Below is a small trained network, with its code and all its weights. Each question gives an input and a class and asks what happens when units are switched off, that is, made to give their printed mean instead of their output.

import numpy as np


def w(rows, s, z=0):
    codes = np.array(rows[::2]) - 128.0
    scale = np.full(codes.shape[1], s)
    scale[-1] = z or s
    return codes * scale


def f(y):
    return y / 2 * (1 + np.tanh(0.7978845608 * (y + 0.044715 * y**3)))


def log_softmax(a):
    a = a - a.max(-1, keepdims=True)
    return a - np.log(np.exp(a).sum(-1, keepdims=True))


def net(x, mask):
    res = np.array(x, float).reshape(1, 6) / 4 @ E
    y = f(res @ A[0][:, :-1].T + A[0][:, -1])
    res = res + np.where(mask, y, B[0][:, -1]) @ B[0][:, :-1]
    return log_softmax(res[-1] @ U[:, :-1].T + U[:, -1])


A, B = {}, {}
E = w([
[89,210,54,155,161,159,68,139,126,192],'x0',
[207,178,96,196,73,99,127,165,184,81],'x1',
[166,145,128,15,103,59,92,237,144,172],'x2',
[106,130,133,123,89,142,122,140,132,102],'x3',
[120,42,73,152,21,134,83,104,2,139],'x4',
[98,185,199,132,67,108,79,90,83,136],'x5',
],0.0097)
A[0] = w([
[130,205,125,121,181,159,128,188,120,96,84],'N1',
[127,201,15,136,184,141,10,173,73,174,8],'N2',
[227,152,119,222,75,114,104,160,173,119,22],'N3',
[165,54,178,100,116,42,155,108,137,93,13],'N4',
[139,56,39,164,82,96,58,143,63,148,8],'N5',
[143,123,124,37,118,16,64,253,127,160,20],'N6',
],0.0074,0.0016)
B[0] = w([
[192,187,197,126,66,77,87,132,156,145,172],'N1',
[46,95,157,191,68,83,159,161,148,155,223],'N2',
[63,65,114,60,227,171,58,207,73,229,199],'N3',
[114,134,80,241,55,102,172,144,145,254,187],'N4',
[161,124,167,95,168,17,59,37,175,69,214],'N5',
[95,222,53,92,174,143,93,175,57,78,254],'N6',
],0.0094,0.01)
U = w([
[99,171,63,239,2,63,211,173,118,201,56],'0',
[139,185,78,163,176,182,110,131,23,80,254],'1',
[114,49,188,32,189,225,56,165,46,223,102],'2',
[215,161,192,88,161,25,98,109,173,68,66],'3',
],0.007,0.0047)

Each question gives the input, the list of numbers given to net, and the class t.
The units are the neurons (one row each of A and B). Each row of codes is followed by its name. A weight is (code - 128) times the scale printed after its matrix; where a second scale follows, it is the last column's (A, B and U).
mask holds one flag per neuron, in row order. A switched-off neuron (its flag False) gives its mean, the last column of its row in B, instead of its output. The means were averaged over made-up inputs and are rounded, as every weight is.
A unit's drop is (log p(t) with every unit on - log p(t) with that unit switched off) / (log p(t) with every unit on - log p(t) with every unit switched off).
The circuit of an input: a set's keep is (log p(t) with only the set's units on - log p(t) with every unit switched off) / (log p(t) with every unit on - log p(t) with every unit switched off). Starting from all 6 units, units are removed one at a time, each time the one whose removal leaves the highest keep (on an exact tie, the one counted first), for as long as the keep stays at least 0.8.
circuit, biggest first: the units of the circuit, biggest drop first
most important unit: the unit with the biggest drop
top k neurons: the k neurons with the biggest drops, biggest first
drop when u is switched off: that unit's drop, to one decimal
input [-3,4,-3,-5,7,4], class 3: circuit, biggest first	(N5)
input [-4,-3,7,6,-3,3], class 1: top 2 neurons	(N6; N2)
input [6,2,-6,8,-7,1], class 3: top 2 neurons	(N1; N4)
input [2,-8,8,-6,8,-3], class 1: top 2 neurons	(N6; N3)
input [6,2,3,-2,8,5], class 3: top 2 neurons	(N5; N4)
input [-5,8,3,6,-8,-3], class 2: top 2 neurons	(N3; N5)
input [5,0,7,2,1,-6], class 1: top 2 neurons	(N6; N4)
input [7,8,0,5,-8,8], class 2: top 2 neurons	(N3; N4)
input [7,-7,-2,-6,-2,3], class 0: top 2 neurons	(N2; N3)
input [-1,-1,-6,3,-7,-6], class 3: circuit, biggest first	(N6; N4)
input [6,8,6,-8,-3,0], class 2: top 3 neurons	(N3; N4; N6)
input [7,-6,1,-4,-7,0], class 0: circuit, biggest first	(N2; N3)
input [-4,6,1,-6,-1,2], class 2: top 2 neurons	(N3; N2)
input [5,0,-5,-7,-6,-7], class 3: circuit, biggest first	(N1)
input [-8,-6,-6,-4,4,-5], class 0: top 3 neurons	(N4; N3; N6)
input [3,-6,-5,-3,7,3], class 3: circuit, biggest first	(N5; N3)
input [-6,-1,0,2,1,-3], class 0: drop when N4 is switched off	0.3
input [0,-4,6,8,-2,-5], class 1: drop when N6 is switched off	0.5
input [1,5,3,-1,5,-8], class 2: drop when N1 is switched off	0.1
input [7,1,-4,-6,7,-5], class 0: most important unit	N2
